Below is a small trained network, with its code and all its weights. Each question gives an input and a class and asks what happens when units are switched off, that is, made to give their printed mean instead of their output.

import numpy as np


def w(rows, s, z=0):
    codes = np.array(rows[::2]) - 128.0
    scale = np.full(codes.shape[1], s)
    scale[-1] = z or s
    return codes * scale


def f(y):
    return y / 2 * (1 + np.tanh(0.7978845608 * (y + 0.044715 * y**3)))


def log_softmax(a):
    a = a - a.max(-1, keepdims=True)
    return a - np.log(np.exp(a).sum(-1, keepdims=True))


def net(x, mask):
    res = np.array(x, float).reshape(1, 6) / 4 @ E
    y = f(res @ A[0][:, :-1].T + A[0][:, -1])
    res = res + np.where(mask, y, B[0][:, -1]) @ B[0][:, :-1]
    return log_softmax(res[-1] @ U[:, :-1].T + U[:, -1])


A, B = {}, {}
E = w([
[132,221,209,82,253,238,45,231,98,83,111,230],'x0',
[168,126,206,116,131,114,102,38,93,131,198,73],'x1',
[124,174,121,95,64,139,55,155,71,16,92,114],'x2',
[125,20,184,237,213,119,142,100,174,140,123,124],'x3',
[59,158,64,178,132,221,173,163,91,195,215,55],'x4',
[198,160,159,51,181,132,190,134,209,162,200,142],'x5',
],0.0055)
A[0] = w([
[117,145,67,129,85,123,215,82,171,216,190,74,187],'n0',
[138,163,136,92,158,172,153,126,130,198,208,111,196],'n1',
[146,50,145,208,161,73,188,90,204,182,93,143,196],'n2',
[101,43,98,157,133,88,199,148,164,186,107,120,150],'n3',
[161,141,148,70,105,107,94,167,132,47,82,158,195],'n4',
[127,97,122,153,71,92,108,46,63,99,117,58,178],'n5',
[154,178,194,113,224,222,107,194,122,106,162,190,198],'n6',
[132,88,202,177,83,80,63,43,88,98,133,34,119],'n7',
[144,68,139,147,162,106,173,80,219,210,178,122,170],'n8',
[114,138,87,124,126,111,215,114,170,221,187,71,209],'n9',
[210,160,145,72,142,112,96,163,115,57,75,206,172],'n10',
[147,34,133,186,173,78,185,118,198,187,123,147,201],'n11',
[145,94,102,160,68,90,126,35,100,131,184,65,213],'n12',
[135,208,59,93,92,115,189,123,124,174,182,83,144],'n13',
[97,122,149,184,223,188,155,160,125,204,210,160,254],'n14',
[131,15,126,194,154,73,188,48,206,190,123,109,196],'n15',
[62,174,97,198,147,221,126,193,94,99,109,132,173],'n16',
[147,122,110,113,104,108,127,90,115,129,178,62,207],'n17',
[48,148,57,170,58,108,72,152,63,69,79,106,193],'n18',
[215,188,213,47,188,172,81,159,139,97,137,165,228],'n19',
[148,182,168,82,142,111,80,163,149,62,84,192,186],'n20',
[111,198,38,64,57,139,118,163,119,123,173,98,191],'n21',
[124,53,149,188,122,86,149,25,134,141,135,80,221],'n22',
[89,107,145,141,86,102,46,106,72,49,52,103,248],'n23',
[161,175,159,87,124,120,78,167,122,79,64,174,158],'n24',
[189,184,189,54,169,150,102,123,164,75,114,220,235],'n25',
[173,166,209,22,179,156,125,108,145,100,161,167,255],'n26',
[180,141,146,63,129,107,70,164,153,60,82,186,156],'n27',
[129,187,174,132,218,211,106,181,107,147,179,150,201],'n28',
[130,132,166,137,195,209,105,171,100,178,172,141,178],'n29',
[1,158,85,158,112,180,67,203,78,83,58,180,219],'n30',
[137,118,87,111,89,103,172,110,140,112,177,79,177],'n31',
],0.0059,0.0029)
B[0] = w([
[96,41,115,98,112,143,237,92,108,206,189,63,235],'n0',
[113,174,191,80,135,201,173,150,137,198,222,33,192],'n1',
[253,35,81,205,101,24,157,180,239,206,18,117,222],'n2',
[161,86,60,191,111,132,214,156,210,205,66,48,193],'n3',
[155,181,80,75,140,77,129,62,54,35,65,215,192],'n4',
[144,61,197,123,19,106,94,118,47,68,184,121,213],'n5',
[74,176,186,96,247,130,7,157,178,112,192,126,240],'n6',
[183,43,240,139,76,61,40,138,55,64,217,218,208],'n7',
[174,91,134,208,104,98,232,198,193,226,108,21,215],'n8',
[110,79,130,123,134,129,245,109,152,209,181,59,227],'n9',
[188,204,39,57,224,52,146,38,116,73,60,215,205],'n10',
[228,54,78,209,158,45,177,187,231,235,56,93,217],'n11',
[132,41,208,94,50,132,163,84,71,84,214,146,234],'n12',
[80,156,97,55,116,173,237,56,73,173,207,52,196],'n13',
[30,45,198,183,195,208,82,220,209,209,188,127,219],'n14',
[237,4,148,217,51,50,205,177,226,219,62,118,253],'n15',
[23,106,90,189,126,213,75,184,94,130,105,189,200],'n16',
[148,105,158,79,109,102,165,100,84,101,211,99,185],'n17',
[137,147,74,165,23,195,89,122,43,66,88,121,220],'n18',
[164,220,180,50,255,79,28,79,198,154,186,91,242],'n19',
[137,218,47,47,213,56,127,67,150,85,78,209,203],'n20',
[72,208,43,60,72,201,212,84,46,147,108,57,211],'n21',
[206,28,212,180,37,44,159,151,165,142,148,155,235],'n22',
[154,114,112,134,68,124,33,116,40,30,86,204,221],'n23',
[150,226,47,70,197,85,138,70,137,79,43,202,192],'n24',
[207,204,128,31,248,24,81,56,192,106,155,160,230],'n25',
[218,217,142,103,223,46,97,98,211,154,144,49,224],'n26',
[191,170,56,47,203,50,158,31,73,60,56,221,194],'n27',
[57,191,179,129,211,187,14,203,189,118,198,111,221],'n28',
[70,136,165,129,185,185,53,214,187,140,195,132,189],'n29',
[44,160,34,195,71,203,65,161,75,96,24,202,232],'n30',
[131,118,125,117,65,131,190,69,93,138,169,139,183],'n31',
],0.0048,0.0073)
U = w([
[178,32,227,152,49,88,62,96,52,50,195,169,176],'0',
[199,209,68,33,215,41,88,33,129,71,72,207,124],'1',
[88,130,104,59,78,188,247,73,79,191,213,30,124],'2',
[1,97,137,195,179,233,63,210,145,146,145,198,144],'3',
[137,190,228,92,205,153,52,161,194,164,220,41,3],'4',
[86,184,33,159,20,218,78,154,49,78,34,145,71],'5',
[212,31,111,237,111,70,198,179,246,234,51,98,162],'6',
],0.0054,0.0023)

Each question gives the input, the list of numbers given to net, and the class t.
The units are the neurons (one row each of A and B). Each row of codes is followed by its name. A weight is (code - 128) times the scale printed after its matrix; where a second scale follows, it is the last column's (A, B and U).
mask holds one flag per neuron, in row order. A switched-off neuron (its flag False) gives its mean, the last column of its row in B, instead of its output. The means were averaged over made-up inputs and are rounded, as every weight is.
A unit's drop is (log p(t) with every unit on - log p(t) with that unit switched off) / (log p(t) with every unit on - log p(t) with every unit switched off).
The circuit of an input: a set's keep is (log p(t) with only the set's units on - log p(t) with every unit switched off) / (log p(t) with every unit on - log p(t) with every unit switched off). Starting from the 12 units with the biggest drops (on a tie, the unit counted first), units are removed one at a time, each time the one whose removal leaves the highest keep (on an exact tie, the one counted first), for as long as the keep stays at least 0.8.
circuit, biggest first: the units of the circuit, biggest drop first
most important unit: the unit with the biggest drop
k most important neurons: the k neurons with the biggest drops, biggest first
drop of u: that unit's drop, to one decimal
input [-4,-7,6,7,6,-4], class 5: circuit, biggest first => [n18, n30]
input [4,-6,7,4,8,7], class 3: 3 most important neurons => [n16, n30, n14]
input [2,-7,-5,-5,8,3], class 3: most important unit => n14
input [6,0,7,0,5,0], class 1: circuit, biggest first => [n20, n24]
input [-4,7,5,-4,-2,6], class 2: circuit, biggest first => [n13, n21, n6]
input [-8,4,4,-3,-6,7], class 0: circuit, biggest first => [n7, n12]
input [-5,3,1,-4,5,-7], class 0: 2 most important neurons => [n7, n5]
input [-3,6,4,2,2,4], class 0: circuit, biggest first => [n7, n12]
input [6,-3,-2,7,-3,5], class 4: 4 most important neurons => [n14, n28, n6, n29]
input [-7,0,5,-6,0,-1], class 2: 3 most important neurons => [n21, n13, n0]
input [-6,0,8,-7,-3,-3], class 5: 2 most important neurons => [n21, n18]
input [1,1,0,-8,4,2], class 2: 2 most important neurons => [n21, n13]
input [1,-2,-2,-8,-4,-8], class 5: 2 most important neurons => [n30, n18]
input [6,2,6,-8,5,8], class 1: most important neuron => [n10]
input [-8,4,3,-7,-1,-3], class 0: 2 most important neurons => [n7, n5]
input [6,-2,6,-4,7,-2], class 5: drop of n30 => 0.6
input [4,-7,-3,5,4,-1], class 3: drop of n11 => 0.0
input [-1,7,-7,-5,-4,-3], class 0: drop of n4 => -0.1
input [7,-8,-7,7,1,0], class 3: drop of n16 => 0.1
